Below are the code and all the weights of a small trained network. Each question names an input and a class and asks about switching units off, where a switched-off unit gives its printed mean instead of its output.

import numpy as np


def w(rows, s, z=0):
    codes = np.array(rows[::2]) - 128.0
    scale = np.full(codes.shape[1], s)
    scale[-1] = z or s
    return codes * scale


def norm(h):
    return h / np.sqrt((h * h).mean(-1, keepdims=True) + 1e-5)


def f(y):
    return np.maximum(y, 0)


def log_softmax(a):
    a = a - a.max(-1, keepdims=True)
    return a - np.log(np.exp(a).sum(-1, keepdims=True))


def net(x, mask):
    res = np.array(x, float).reshape(1, 7) / 4 @ E
    u = 0
    for l in range(3):
        y = f(norm(res) @ A[l][:, :-1].T + A[l][:, -1])
        res = res + np.where(mask[u : u + 6], y, B[l][:, -1]) @ B[l][:, :-1]
        u += 6
    return log_softmax(norm(res)[-1] @ U[:, :-1].T + U[:, -1])


A, B = {}, {}
E = w([
[100,117,175,36,204],'x0',
[85,185,97,253,151],'x1',
[227,74,164,85,141],'x2',
[103,51,8,82,134],'x3',
[183,171,112,196,110],'x4',
[84,117,184,159,27],'x5',
[139,237,75,52,67],'x6',
],0.007)
A[0] = w([
[53,70,124,138,71,116],'0.n0',
[101,43,94,96,173,36],'0.n1',
[162,115,157,122,162,139],'0.n2',
[148,122,254,122,193,96],'0.n3',
[143,212,137,134,159,3],'0.n4',
[72,34,111,234,132,72],'0.n5',
],0.0096,0.0018)
B[0] = w([
[124,132,206,79,93,199],'0.n0',
[17,161,127,20,174,226],'0.n1',
[144,99,146,95,157,186],'0.n2',
[246,91,158,140,147,250],'0.n3',
[143,211,130,116,140,172],'0.n4',
[28,131,109,200,86,254],'0.n5',
],0.012,0.0049)
A[1] = w([
[96,70,108,196,76,149],'1.n0',
[180,212,100,171,82,65],'1.n1',
[158,186,96,83,134,88],'1.n2',
[20,169,117,145,134,121],'1.n3',
[191,129,55,72,2,2],'1.n4',
[112,141,82,210,174,122],'1.n5',
],0.012,0.0015)
B[1] = w([
[41,41,191,134,72,208],'1.n0',
[32,213,131,38,198,211],'1.n1',
[71,116,141,102,14,196],'1.n2',
[245,96,196,147,114,255],'1.n3',
[211,178,11,142,3,196],'1.n4',
[118,110,34,186,194,193],'1.n5',
],0.011,0.0064)
A[2] = w([
[166,220,118,155,162,65],'2.n0',
[123,135,109,248,205,41],'2.n1',
[71,173,150,75,114,140],'2.n2',
[253,134,194,174,167,110],'2.n3',
[139,180,212,64,95,128],'2.n4',
[114,105,87,60,162,7],'2.n5',
],0.013,0.0015)
B[2] = w([
[83,146,192,127,118,178],'2.n0',
[116,56,8,153,193,199],'2.n1',
[152,146,139,132,166,217],'2.n2',
[200,121,197,159,102,228],'2.n3',
[134,125,85,200,171,254],'2.n4',
[121,102,170,55,122,189],'2.n5',
],0.018,0.007)
U = w([
[77,73,78,203,194,109],'0',
[131,91,157,28,177,255],'1',
[172,171,71,114,61,244],'2',
[31,68,182,159,67,66],'3',
[168,128,156,177,185,163],'4',
[93,243,133,151,182,110],'5',
[248,117,202,146,169,19],'6',
],0.015,0.0015)

Each question gives the input, the list of numbers given to net, and the class t.
The units are the neurons (one row each of A and B). Each row of codes is followed by its name. A weight is (code - 128) times the scale printed after its matrix; where a second scale follows, it is the last column's (A, B and U).
mask holds one flag per neuron, layer by layer. A switched-off neuron (its flag False) gives its mean, the last column of its row in B, instead of its output. The means were averaged over made-up inputs and are rounded, as every weight is.
A unit's drop is (log p(t) with every unit on - log p(t) with that unit switched off) / (log p(t) with every unit on - log p(t) with every unit switched off).
The circuit of an input: a set's keep is (log p(t) with only the set's units on - log p(t) with every unit switched off) / (log p(t) with every unit on - log p(t) with every unit switched off). Starting from the 12 units with the biggest drops (on a tie, the unit counted first), units are removed one at a time, each time the one whose removal leaves the highest keep (on an exact tie, the one counted first), for as long as the keep stays at least 0.8.
circuit, biggest first: the units of the circuit, biggest drop first
unit that matters most: the unit with the biggest drop
k most important neurons: the k neurons with the biggest drops, biggest first
k most important neurons of layer l: the k neurons of layer l with the biggest drops, biggest first
input [-2,3,-8,6,1,0,0], class 3: circuit, biggest first => [2.n4]
input [-1,1,-4,6,1,-2,-5], class 3: 4 most important neurons => [1.n0, 0.n0, 2.n4, 0.n1]
input [0,-5,-4,-1,-2,3,1], class 2: 2 most important neurons => [0.n1, 1.n4]
input [8,3,6,3,6,-6,-4], class 1: 4 most important neurons => [0.n1, 1.n3, 2.n5, 2.n4]
input [-7,5,0,5,2,6,4], class 3: 3 most important neurons of layer 0 => [0.n5, 0.n3, 0.n4]
input [4,5,-8,-7,-3,2,-1], class 4: 3 most important neurons => [1.n3, 2.n3, 2.n1]
input [-3,1,3,-1,-4,7,3], class 2: 3 most important neurons => [1.n4, 0.n5, 0.n1]
input [8,-5,6,-4,-6,0,-1], class 6: circuit, biggest first => [0.n3, 2.n3]
input [7,0,-2,3,-4,5,-3], class 4: 3 most important neurons => [2.n4, 1.n3, 2.n2]
input [-6,2,-6,8,8,7,-1], class 3: 3 most important neurons => [1.n0, 0.n0, 2.n4]
input [4,7,-6,6,0,2,-7], class 3: 2 most important neurons of layer 2 => [2.n4, 2.n2]
input [-7,-2,6,0,7,3,-6], class 3: 2 most important neurons => [1.n0, 2.n4]
input [4,5,3,7,6,-8,4], class 1: 3 most important neurons => [2.n5, 0.n5, 1.n4]
input [-7,-1,3,-2,-2,4,0], class 3: unit that matters most => 1.n0
input [-4,-7,1,7,-8,0,5], class 2: 3 most important neurons => [1.n4, 1.n1, 0.n2]
input [6,-6,2,-1,-6,7,7], class 2: circuit, biggest first => [1.n4, 0.n1, 2.n4]
input [-2,6,8,-4,3,4,2], class 5: 2 most important neurons of layer 1 => [1.n1, 1.n3]
input [-6,-8,-8,3,-5,-3,0], class 1: 2 most important neurons of layer 0 => [0.n1, 0.n5]
input [-8,-3,2,-1,3,4,2], class 2: 2 most important neurons => [1.n4, 0.n5]
input [-5,7,6,-6,5,-1,7], class 5: circuit, biggest first => [1.n1]
input [-8,0,2,3,8,5,0], class 3: 3 most important neurons of layer 0 => [0.n5, 0.n3, 0.n4]
input [-7,0,2,-5,-3,-6,-4], class 0: 2 most important neurons of layer 0 => [0.n5, 0.n0]
input [5,6,6,5,5,-6,6], class 5: 2 most important neurons => [0.n4, 1.n0]
input [-7,-8,-8,-7,-3,-7,-2], class 5: 3 most important neurons => [0.n4, 1.n1, 1.n3]
input [3,8,8,5,-2,5,-3], class 3: 2 most important neurons => [0.n5, 0.n0]
input [2,2,7,1,5,7,-3], class 3: 2 most important neurons of layer 1 => [1.n0, 1.n3]
input [-6,6,5,-8,3,-7,-4], class 0: circuit, biggest first => [2.n1]
input [-8,6,8,-4,-7,1,-3], class 0: 2 most important neurons of layer 1 => [1.n5, 1.n2]
